Below are the code and all the weights of a small trained network. Each question names an input and a class and asks about switching units off, where a switched-off unit gives its printed mean instead of its output.

import numpy as np


def w(rows, s, z=0):
    codes = np.array(rows[::2]) - 128.0
    scale = np.full(codes.shape[1], s)
    scale[-1] = z or s
    return codes * scale


def f(y):
    return np.maximum(y, 0)


def log_softmax(a):
    a = a - a.max(-1, keepdims=True)
    return a - np.log(np.exp(a).sum(-1, keepdims=True))


def net(x, mask):
    res = np.array(x, float).reshape(1, 4) / 4 @ E
    y = f(res @ A[0][:, :-1].T + A[0][:, -1])
    res = res + np.where(mask, y, B[0][:, -1]) @ B[0][:, :-1]
    return log_softmax(res[-1] @ U[:, :-1].T + U[:, -1])


A, B = {}, {}
E = w([
[125,147,106,71,184,168,137,236,158,37,141],'x0',
[70,29,64,168,121,112,147,120,177,189,123],'x1',
[173,109,99,88,97,149,149,79,84,171,157],'x2',
[201,200,203,121,68,55,253,132,131,144,58],'x3',
],0.0069)
A[0] = w([
[93,103,88,110,184,240,77,137,120,101,225,228],'n0',
[164,143,121,129,73,94,165,59,58,210,127,142],'n1',
[96,118,103,147,202,181,54,126,123,84,167,169],'n2',
[141,179,170,153,97,88,158,91,90,125,80,89],'n3',
[141,203,158,86,146,163,118,167,86,18,131,254],'n4',
[113,177,124,115,156,98,175,254,184,60,98,186],'n5',
[74,5,64,191,110,105,86,64,113,204,147,234],'n6',
[109,116,115,169,91,82,136,111,177,198,105,167],'n7',
[153,143,113,114,23,119,155,41,89,195,128,145],'n8',
],0.0077,0.0033)
B[0] = w([
[176,49,59,46,186,186,124,138,87,177,214,217],'n0',
[179,142,127,99,82,139,137,55,116,196,154,211],'n1',
[143,52,82,64,158,176,120,125,93,201,183,196],'n2',
[180,156,99,78,115,156,102,126,96,142,140,188],'n3',
[153,122,105,106,180,154,175,191,134,101,127,205],'n4',
[171,104,148,104,181,146,230,174,176,91,124,201],'n5',
[89,2,158,127,151,122,159,161,158,196,140,245],'n6',
[90,118,176,179,108,91,143,124,152,137,78,191],'n7',
[136,134,139,104,77,133,165,46,142,216,166,211],'n8',
],0.0093,0.011)
U = w([
[125,158,125,203,143,93,14,118,120,25,90,19],'0',
[151,242,123,131,79,109,83,56,55,142,123,100],'1',
[136,185,156,142,183,124,152,200,163,2,44,179],'2',
[40,101,141,218,156,83,47,175,150,146,89,5],'3',
[110,102,177,145,122,107,179,96,192,150,131,147],'4',
[153,106,37,63,183,191,121,147,86,143,221,173],'5',
],0.0082,0.003)

Each question gives the input, the list of numbers given to net, and the class t.
The units are the neurons (one row each of A and B). Each row of codes is followed by its name. A weight is (code - 128) times the scale printed after its matrix; where a second scale follows, it is the last column's (A, B and U).
mask holds one flag per neuron, in row order. A switched-off neuron (its flag False) gives its mean, the last column of its row in B, instead of its output. The means were averaged over made-up inputs and are rounded, as every weight is.
A unit's drop is (log p(t) with every unit on - log p(t) with that unit switched off) / (log p(t) with every unit on - log p(t) with every unit switched off).
The circuit of an input: a set's keep is (log p(t) with only the set's units on - log p(t) with every unit switched off) / (log p(t) with every unit on - log p(t) with every unit switched off). Starting from all 9 units, units are removed one at a time, each time the one whose removal leaves the highest keep (on an exact tie, the one counted first), for as long as the keep stays at least 0.8.
circuit, biggest first: the units of the circuit, biggest drop first
most important unit: the unit with the biggest drop
top k neurons: the k neurons with the biggest drops, biggest first
drop when u is switched off: that unit's drop, to one decimal
input [-3,-8,8,1], class 1: circuit, biggest first => n0, n6
input [-2,-2,-4,1], class 2: most important unit => n0
input [5,-3,6,5], class 2: circuit, biggest first => n0, n2, n6
input [2,1,5,3], class 1: circuit, biggest first => n6, n0, n2
input [-6,5,7,-4], class 4: circuit, biggest first => n6, n7
input [-5,-3,-2,-1], class 1: circuit, biggest first => n0, n5, n6
input [-4,0,-4,7], class 1: top 2 neurons => n6, n3
input [5,-8,6,6], class 2: top 2 neurons => n0, n2
input [-1,5,-5,-2], class 3: drop when n7 is switched off => 0.1
input [-4,-8,2,3], class 1: drop when n6 is switched off => 0.1
input [-4,0,-6,6], class 1: drop when n6 is switched off => 0.5
input [-4,3,4,7], class 1: drop when n1 is switched off => 0.2
